Below are the code and all the weights of a small trained network. Each question names an input and a class and asks about switching units off, where a switched-off unit gives its printed mean instead of its output.

import numpy as np


def w(rows, s, z=0):
    codes = np.array(rows[::2]) - 128.0
    scale = np.full(codes.shape[1], s)
    scale[-1] = z or s
    return codes * scale


def f(y):
    return y / 2 * (1 + np.tanh(0.7978845608 * (y + 0.044715 * y**3)))


def log_softmax(a):
    a = a - a.max(-1, keepdims=True)
    return a - np.log(np.exp(a).sum(-1, keepdims=True))


def net(x, mask):
    res = np.array(x, float).reshape(1, 4) / 4 @ E
    y = f(res @ A[0][:, :-1].T + A[0][:, -1])
    res = res + np.where(mask, y, B[0][:, -1]) @ B[0][:, :-1]
    return log_softmax(res[-1] @ U[:, :-1].T + U[:, -1])


A, B = {}, {}
E = w([
[67,201,31,93,172,202,40,211,172,210,194],'x0',
[208,204,74,152,78,3,84,50,149,172,110],'x1',
[182,48,124,7,177,114,133,93,98,171,94],'x2',
[143,170,85,146,26,103,184,192,52,254,107],'x3',
],0.0087)
A[0] = w([
[161,184,91,94,107,93,104,109,113,209,130,4],'N1',
[121,140,113,175,86,102,156,157,86,148,113,195],'N2',
[130,199,96,122,143,163,118,123,187,96,155,183],'N3',
[129,54,195,106,154,163,167,66,112,49,109,109],'N4',
[48,104,184,107,194,234,138,165,138,111,155,147],'N5',
[124,175,71,133,73,132,95,115,136,236,169,205],'N6',
[114,126,205,215,73,133,149,107,155,8,149,157],'N7',
[172,127,72,84,134,105,106,144,125,187,113,191],'N8',
[108,102,116,140,188,145,48,130,199,48,154,186],'N9',
[130,137,117,110,219,134,41,86,200,112,141,233],'N10',
[187,170,122,175,41,2,128,78,117,154,72,234],'N11',
[175,114,178,147,129,97,180,61,100,98,81,120],'N12',
],0.0087,0.0032)
B[0] = w([
[48,144,105,175,188,160,157,123,133,173,137,182],'N1',
[66,133,149,113,162,122,133,91,118,112,160,180],'N2',
[90,135,94,129,138,138,138,140,116,198,127,165],'N3',
[170,40,188,134,86,59,83,159,111,112,74,218],'N4',
[70,105,114,151,125,62,51,113,63,175,115,206],'N5',
[61,100,120,187,183,116,68,129,88,233,75,220],'N6',
[130,192,106,83,119,169,143,67,142,91,219,211],'N7',
[83,195,127,176,132,150,153,51,143,137,200,184],'N8',
[63,192,107,111,162,132,179,71,167,118,203,193],'N9',
[41,187,127,113,140,168,182,41,125,110,212,199],'N10',
[72,92,224,115,120,2,72,88,117,95,105,252],'N11',
[211,50,167,51,63,179,171,135,198,51,125,204],'N12',
],0.0088,0.015)
U = w([
[92,91,143,162,139,47,55,154,82,176,49,165],'0',
[254,74,156,104,103,166,153,209,153,108,58,3],'1',
[86,209,47,143,147,237,141,110,134,156,192,179],'2',
[153,151,104,153,146,135,131,184,179,105,91,32],'3',
[139,112,180,78,114,88,130,89,137,72,148,226],'4',
],0.01,0.0026)

Each question gives the input, the list of numbers given to net, and the class t.
The units are the neurons (one row each of A and B). Each row of codes is followed by its name. A weight is (code - 128) times the scale printed after its matrix; where a second scale follows, it is the last column's (A, B and U).
mask holds one flag per neuron, in row order. A switched-off neuron (its flag False) gives its mean, the last column of its row in B, instead of its output. The means were averaged over made-up inputs and are rounded, as every weight is.
A unit's drop is (log p(t) with every unit on - log p(t) with that unit switched off) / (log p(t) with every unit on - log p(t) with every unit switched off).
The circuit of an input: a set's keep is (log p(t) with only the set's units on - log p(t) with every unit switched off) / (log p(t) with every unit on - log p(t) with every unit switched off). Starting from all 12 units, units are removed one at a time, each time the one whose removal leaves the highest keep (on an exact tie, the one counted first), for as long as the keep stays at least 0.8.
circuit, biggest first: the units of the circuit, biggest drop first
top k neurons: the k neurons with the biggest drops, biggest first
drop when u is switched off: that unit's drop, to one decimal
input [4,-8,5,1], class 0: circuit, biggest first => (N5)
input [-4,0,8,7], class 4: top 4 neurons => (N12; N6; N5; N8)
input [3,-6,3,-6], class 0: top 2 neurons => (N5; N4)
input [-4,-5,0,3], class 1: circuit, biggest first => (N11; N10; N9; N6)
input [-1,-5,-6,-8], class 2: top 2 neurons => (N11; N9)
input [4,-2,-7,7], class 0: top 4 neurons => (N6; N7; N10; N9)
input [-1,-3,7,3], class 1: circuit, biggest first => (N11; N6; N10; N9)
input [-2,-7,8,-3], class 0: top 3 neurons => (N5; N4; N7)
input [0,4,-2,-3], class 2: top 3 neurons => (N4; N12; N10)
input [0,-3,7,-1], class 0: top 3 neurons => (N7; N12; N5)
input [6,-5,3,4], class 0: top 3 neurons => (N5; N7; N10)
input [3,-2,8,0], class 2: top 2 neurons => (N11; N4)
input [3,-5,-1,2], class 0: top 2 neurons => (N5; N7)
input [6,4,-6,4], class 0: circuit, biggest first => (N6)
input [4,-4,5,-6], class 2: drop when N10 is switched off => 0.9
input [-7,6,-3,5], class 4: drop when N12 is switched off => 0.6
input [1,-8,1,-1], class 0: drop when N5 is switched off => 0.5
